Below is a small trained network, with its code and all its weights. Each question gives an input and a class and asks what happens when units are switched off, that is, made to give their printed mean instead of their output.

import numpy as np


def w(rows, s, z=0):
    codes = np.array(rows[::2]) - 128.0
    scale = np.full(codes.shape[1], s)
    scale[-1] = z or s
    return codes * scale


def norm(h):
    return h / np.sqrt((h * h).mean(-1, keepdims=True) + 1e-5)


def f(y):
    return y / 2 * (1 + np.tanh(0.7978845608 * (y + 0.044715 * y**3)))


def log_softmax(a):
    a = a - a.max(-1, keepdims=True)
    return a - np.log(np.exp(a).sum(-1, keepdims=True))


def net(x, mask):
    res = np.array(x, float).reshape(1, 7) / 4 @ E
    u = 0
    for l in range(2):
        y = f(norm(res) @ A[l][:, :-1].T + A[l][:, -1])
        res = res + np.where(mask[u : u + 11], y, B[l][:, -1]) @ B[l][:, :-1]
        u += 11
    return log_softmax(norm(res)[-1] @ U[:, :-1].T + U[:, -1])


A, B = {}, {}
E = w([
[126,130,126,127],'x0',
[194,70,27,3],'x1',
[133,129,136,124],'x2',
[128,128,132,129],'x3',
[109,246,57,64],'x4',
[240,232,77,150],'x5',
[129,126,129,129],'x6',
],0.0052)
A[0] = w([
[104,162,190,120,65],'0.n1',
[199,214,182,173,119],'0.n2',
[161,85,112,211,195],'0.n3',
[189,138,172,200,179],'0.n4',
[90,103,74,54,25],'0.n5',
[162,30,103,128,10],'0.n6',
[91,78,94,169,68],'0.n7',
[251,105,73,114,109],'0.n8',
[31,179,164,159,68],'0.n9',
[99,111,72,65,163],'0.n10',
[95,104,60,41,4],'0.n11',
],0.011,0.0045)
B[0] = w([
[175,120,148,98,137],'0.n1',
[9,111,63,92,239],'0.n2',
[109,62,87,228,215],'0.n3',
[133,52,44,189,236],'0.n4',
[139,100,64,37,174],'0.n5',
[108,101,194,2,161],'0.n6',
[157,110,182,170,129],'0.n7',
[169,112,208,200,253],'0.n8',
[145,178,195,98,207],'0.n9',
[199,147,94,49,219],'0.n10',
[157,125,71,114,189],'0.n11',
],0.0097,0.005)
A[1] = w([
[108,173,219,105,87],'1.n1',
[146,181,174,123,145],'1.n2',
[144,213,83,133,238],'1.n3',
[180,140,114,106,111],'1.n4',
[103,55,169,85,34],'1.n5',
[90,69,120,60,161],'1.n6',
[104,8,140,94,7],'1.n7',
[166,160,120,86,120],'1.n8',
[232,96,41,94,253],'1.n9',
[69,71,219,159,80],'1.n10',
[101,50,130,181,33],'1.n11',
],0.011,0.0046)
B[1] = w([
[119,142,195,192,144],'1.n1',
[93,187,119,128,140],'1.n2',
[23,175,128,65,192],'1.n3',
[118,181,142,179,146],'1.n4',
[128,163,166,86,136],'1.n5',
[191,136,97,115,168],'1.n6',
[122,161,204,86,155],'1.n7',
[99,151,140,178,155],'1.n8',
[118,140,175,190,254],'1.n9',
[190,136,145,153,180],'1.n10',
[254,173,127,120,173],'1.n11',
],0.0097,0.0086)
U = w([
[213,69,181,174,253],'0',
[71,253,218,106,198],'1',
[189,93,239,61,38],'2',
[131,163,58,62,146],'3',
[128,65,81,213,14],'4',
[18,175,97,90,51],'5',
],0.013,0.0034)

Each question gives the input, the list of numbers given to net, and the class t.
The units are the neurons (one row each of A and B). Each row of codes is followed by its name. A weight is (code - 128) times the scale printed after its matrix; where a second scale follows, it is the last column's (A, B and U).
mask holds one flag per neuron, layer by layer. A switched-off neuron (its flag False) gives its mean, the last column of its row in B, instead of its output. The means were averaged over made-up inputs and are rounded, as every weight is.
A unit's drop is (log p(t) with every unit on - log p(t) with that unit switched off) / (log p(t) with every unit on - log p(t) with every unit switched off).
The circuit of an input: a set's keep is (log p(t) with only the set's units on - log p(t) with every unit switched off) / (log p(t) with every unit on - log p(t) with every unit switched off). Starting from the 12 units with the biggest drops (on a tie, the unit counted first), units are removed one at a time, each time the one whose removal leaves the highest keep (on an exact tie, the one counted first), for as long as the keep stays at least 0.8.
units of the circuit, in order: the units of the circuit, biggest drop first
top k neurons: the k neurons with the biggest drops, biggest first
top k neurons in layer l: the k neurons of layer l with the biggest drops, biggest first
drop of u: that unit's drop, to one decimal
input [4,-6,-2,-5,-2,1,-7], class 4: units of the circuit, in order	[0.n4]
input [-7,5,-8,6,2,8,5], class 1: top 3 neurons	[1.n3, 0.n4, 0.n3]
input [-8,-8,-7,-6,1,5,1], class 5: top 2 neurons	[0.n2, 0.n8]
input [7,0,2,-7,8,5,-6], class 5: units of the circuit, in order	[1.n3, 1.n11]
input [6,8,-3,3,2,8,-6], class 1: units of the circuit, in order	[1.n3, 1.n9]
input [7,-2,2,1,0,1,6], class 4: top 2 neurons	[0.n4, 1.n3]
input [8,0,1,-7,4,2,-2], class 5: units of the circuit, in order	[0.n9, 1.n11]
input [-2,-8,2,-2,8,4,-1], class 5: units of the circuit, in order	[0.n2, 1.n9]
input [5,8,-6,3,5,6,2], class 1: top 2 neurons in layer 0	[0.n8, 0.n4]
input [-5,-4,-6,4,8,1,-3], class 5: units of the circuit, in order	[0.n2, 1.n11]
input [-2,5,-3,-7,-7,-1,-4], class 2: top 2 neurons in layer 1	[1.n7, 1.n5]
input [4,7,5,8,5,4,6], class 1: top 2 neurons in layer 0	[0.n8, 0.n4]
input [5,4,-6,6,-3,0,2], class 2: top 2 neurons in layer 0	[0.n6, 0.n4]
input [0,1,-4,-8,-4,-4,7], class 2: top 3 neurons in layer 0	[0.n6, 0.n8, 0.n4]
input [-8,-6,-5,-1,1,5,-3], class 5: units of the circuit, in order	[0.n2]
input [-7,6,-3,1,-1,-1,-8], class 2: top 3 neurons in layer 1	[1.n9, 1.n11, 1.n10]
input [-6,-1,1,-2,2,6,8], class 5: top 2 neurons in layer 0	[0.n2, 0.n3]
input [5,2,-1,-3,2,3,5], class 1: top 3 neurons in layer 0	[0.n4, 0.n3, 0.n8]
input [4,0,5,-1,-7,4,0], class 4: top 2 neurons	[0.n4, 0.n3]
input [-4,-6,-3,-3,0,-2,-4], class 0: units of the circuit, in order	[1.n3]
input [8,8,-7,-5,-7,-3,-3], class 2: top 2 neurons in layer 0	[0.n6, 0.n4]
input [8,-7,7,-3,1,3,-2], class 5: top 3 neurons	[0.n8, 0.n2, 0.n9]
input [-6,3,-2,5,-6,-7,-7], class 2: top 2 neurons in layer 1	[1.n7, 1.n5]
input [-5,-6,6,-2,-2,5,6], class 4: drop of 0.n4	0.3
input [-2,-1,0,-4,-8,3,3], class 4: drop of 1.n9	0.0
input [7,-2,6,6,-5,7,0], class 4: drop of 0.n2	0.2
input [-2,-4,-6,-6,-4,8,7], class 4: drop of 0.n2	0.1
input [-2,3,8,-6,8,3,4], class 1: units of the circuit, in order	[1.n9]
